Below is a small trained network, with its code and all its weights. Each question gives an input and a target symbol and asks what happens when units are switched off, that is, made to give their printed mean instead of their output.

import numpy as np


def w(rows, s, z=0):
    codes = np.array(rows[::2]) - 128.0
    scale = np.full(codes.shape[1], s)
    scale[-1] = z or s
    return codes * scale


def f(y):
    return np.maximum(y, 0)


def softmax(a):
    e = np.exp(a - a.max(-1, keepdims=True))
    return e / e.sum(-1, keepdims=True)


def log_softmax(a):
    a = a - a.max(-1, keepdims=True)
    return a - np.log(np.exp(a).sum(-1, keepdims=True))


def net(x, mask):
    ids = ['βγδηθλμξτψω'.index(c) for c in x.split()]
    T = len(ids)
    res = E[ids] + P[:T]
    q, k, v = (res @ M[0].T for M in (Q, K, V))
    z = softmax(np.where(np.tri(T) > 0, q @ k.T / 4**0.5, -1e9)) @ v
    res = res + np.where(mask[0], z, O[0][:, -1]) @ O[0][:, :-1]
    y = f(res @ A[0][:, :-1].T + A[0][:, -1])
    res = res + np.where(mask[1:9], y, B[0][:, -1]) @ B[0][:, :-1]
    return log_softmax(res[-1] @ U[:, :-1].T + U[:, -1])


Q, K, V, O, A, B = {}, {}, {}, {}, {}, {}
E = w([
[58,140,110,104,90,124],'β',
[73,35,130,118,116,137],'γ',
[204,173,75,162,67,101],'δ',
[112,86,92,110,74,54],'η',
[197,140,142,221,180,196],'θ',
[99,181,217,88,155,205],'λ',
[137,66,193,174,87,102],'μ',
[142,57,87,148,165,132],'ξ',
[114,168,54,117,136,154],'τ',
[251,149,201,241,79,109],'ψ',
[66,183,137,180,168,31],'ω',
],0.012)
P = w([
[161,128,145,89,188,121],'0',
[148,128,137,121,172,115],'1',
[131,125,130,146,158,117],'2',
[112,129,113,189,135,115],'3',
[99,128,95,217,117,114],'4',
[85,125,86,249,103,112],'5',
],0.011)
Q[0] = w([
[180,151,149,124,80,146],'h0',
[108,108,85,221,207,3],'h0',
[138,66,121,141,158,129],'h0',
[136,135,141,91,117,136],'h0',
],0.042)
K[0] = w([
[145,128,147,157,59,109],'h0',
[131,158,118,127,252,27],'h0',
[125,82,125,134,154,118],'h0',
[129,123,143,97,112,138],'h0',
],0.039)
V[0] = w([
[169,88,114,88,81,163],'h0',
[96,132,146,89,158,113],'h0',
[2,123,123,201,150,127],'h0',
[108,126,136,107,137,117],'h0',
],0.009)
O[0] = w([
[56,102,117,209,181,105,2],'h0',
[143,150,129,72,82,115,168],'h0',
[182,136,185,2,167,146,204],'h0',
[137,130,125,103,107,110,142],'h0',
],0.0067,0.0058)
A[0] = w([
[142,105,6,129,140,102,104],'n0',
[73,157,70,154,114,72,98],'n1',
[91,148,164,133,103,179,36],'n2',
[95,66,115,158,163,155,87],'n3',
[19,178,151,119,109,65,24],'n4',
[116,179,45,151,183,159,119],'n5',
[7,111,56,84,135,103,173],'n6',
[64,63,210,137,118,75,2],'n7',
],0.017,0.0043)
B[0] = w([
[69,78,171,114,43,95,253],'n0',
[167,143,165,85,151,91,194],'n1',
[158,106,82,94,98,87,139],'n2',
[159,71,154,127,177,181,200],'n3',
[118,127,136,141,42,249,169],'n4',
[53,193,164,149,168,145,209],'n5',
[177,137,3,139,172,134,199],'n6',
[86,176,137,133,198,19,149],'n7',
],0.021,0.0059)
U = w([
[122,129,58,157,131,178,71],'β',
[155,124,111,252,103,119,153],'γ',
[132,154,135,188,180,177,65],'δ',
[141,148,145,155,169,76,19],'η',
[49,168,87,113,148,137,32],'θ',
[95,50,128,145,127,153,190],'λ',
[142,119,90,130,193,134,29],'μ',
[134,109,75,143,88,85,167],'ξ',
[107,149,126,154,57,173,106],'τ',
[120,146,161,179,86,99,51],'ψ',
[181,152,179,1,173,155,254],'ω',
],0.0085,0.0035)

Each question gives the input, a string of symbols that net reads in full, and the target symbol t.
The units are the heads (4 rows each of Q, K, V and O) and the neurons (one row each of A and B). Each row of codes is followed by its name. A weight is (code - 128) times the scale printed after its matrix; where a second scale follows, it is the last column's (O, A, B and U).
mask holds one flag per unit, heads first, then neurons. A switched-off unit (its flag False) gives its mean, the last column of its rows in O or B, instead of its output. The means were averaged over made-up inputs and are rounded, as every weight is.
A unit's drop is (log p(t) with every unit on - log p(t) with that unit switched off) / (log p(t) with every unit on - log p(t) with every unit switched off).
The circuit of an input: a set's keep is (log p(t) with only the set's units on - log p(t) with every unit switched off) / (log p(t) with every unit on - log p(t) with every unit switched off). Starting from all 9 units, units are removed one at a time, each time the one whose removal leaves the highest keep (on an exact tie, the one counted first), for as long as the keep stays at least 0.8.
units of the circuit, in order: the units of the circuit, biggest drop first
k most important neurons: the k neurons with the biggest drops, biggest first
drop of u: that unit's drop, to one decimal
input ξ λ ξ θ η, target ξ: units of the circuit, in order => [n6, n0, h0]
input ξ ξ β, target β: 2 most important neurons => [n6, n4]
input ξ ψ θ ξ ξ, target λ: 2 most important neurons => [n0, n3]
input ξ τ λ ω τ ω, target τ: 4 most important neurons => [n4, n1, n3, n6]
input μ ω ψ, target ω: 2 most important neurons => [n0, n6]
input λ δ μ μ, target η: 2 most important neurons => [n7, n1]
input μ ψ β, target β: 3 most important neurons => [n6, n4, n0]
input τ θ β θ θ γ, target μ: 2 most important neurons => [n6, n3]
input θ ω ω ξ ω, target τ: 2 most important neurons => [n4, n3]
input θ ω ψ η, target ω: 2 most important neurons => [n0, n6]
input ξ θ θ, target δ: 3 most important neurons => [n5, n0, n3]
input η ξ ψ, target γ: drop of n3 => 0.0
input ξ ψ ξ ω γ ξ, target ω: drop of n3 => -0.1
input λ η ξ ω γ τ, target ω: drop of h0 => 1.3
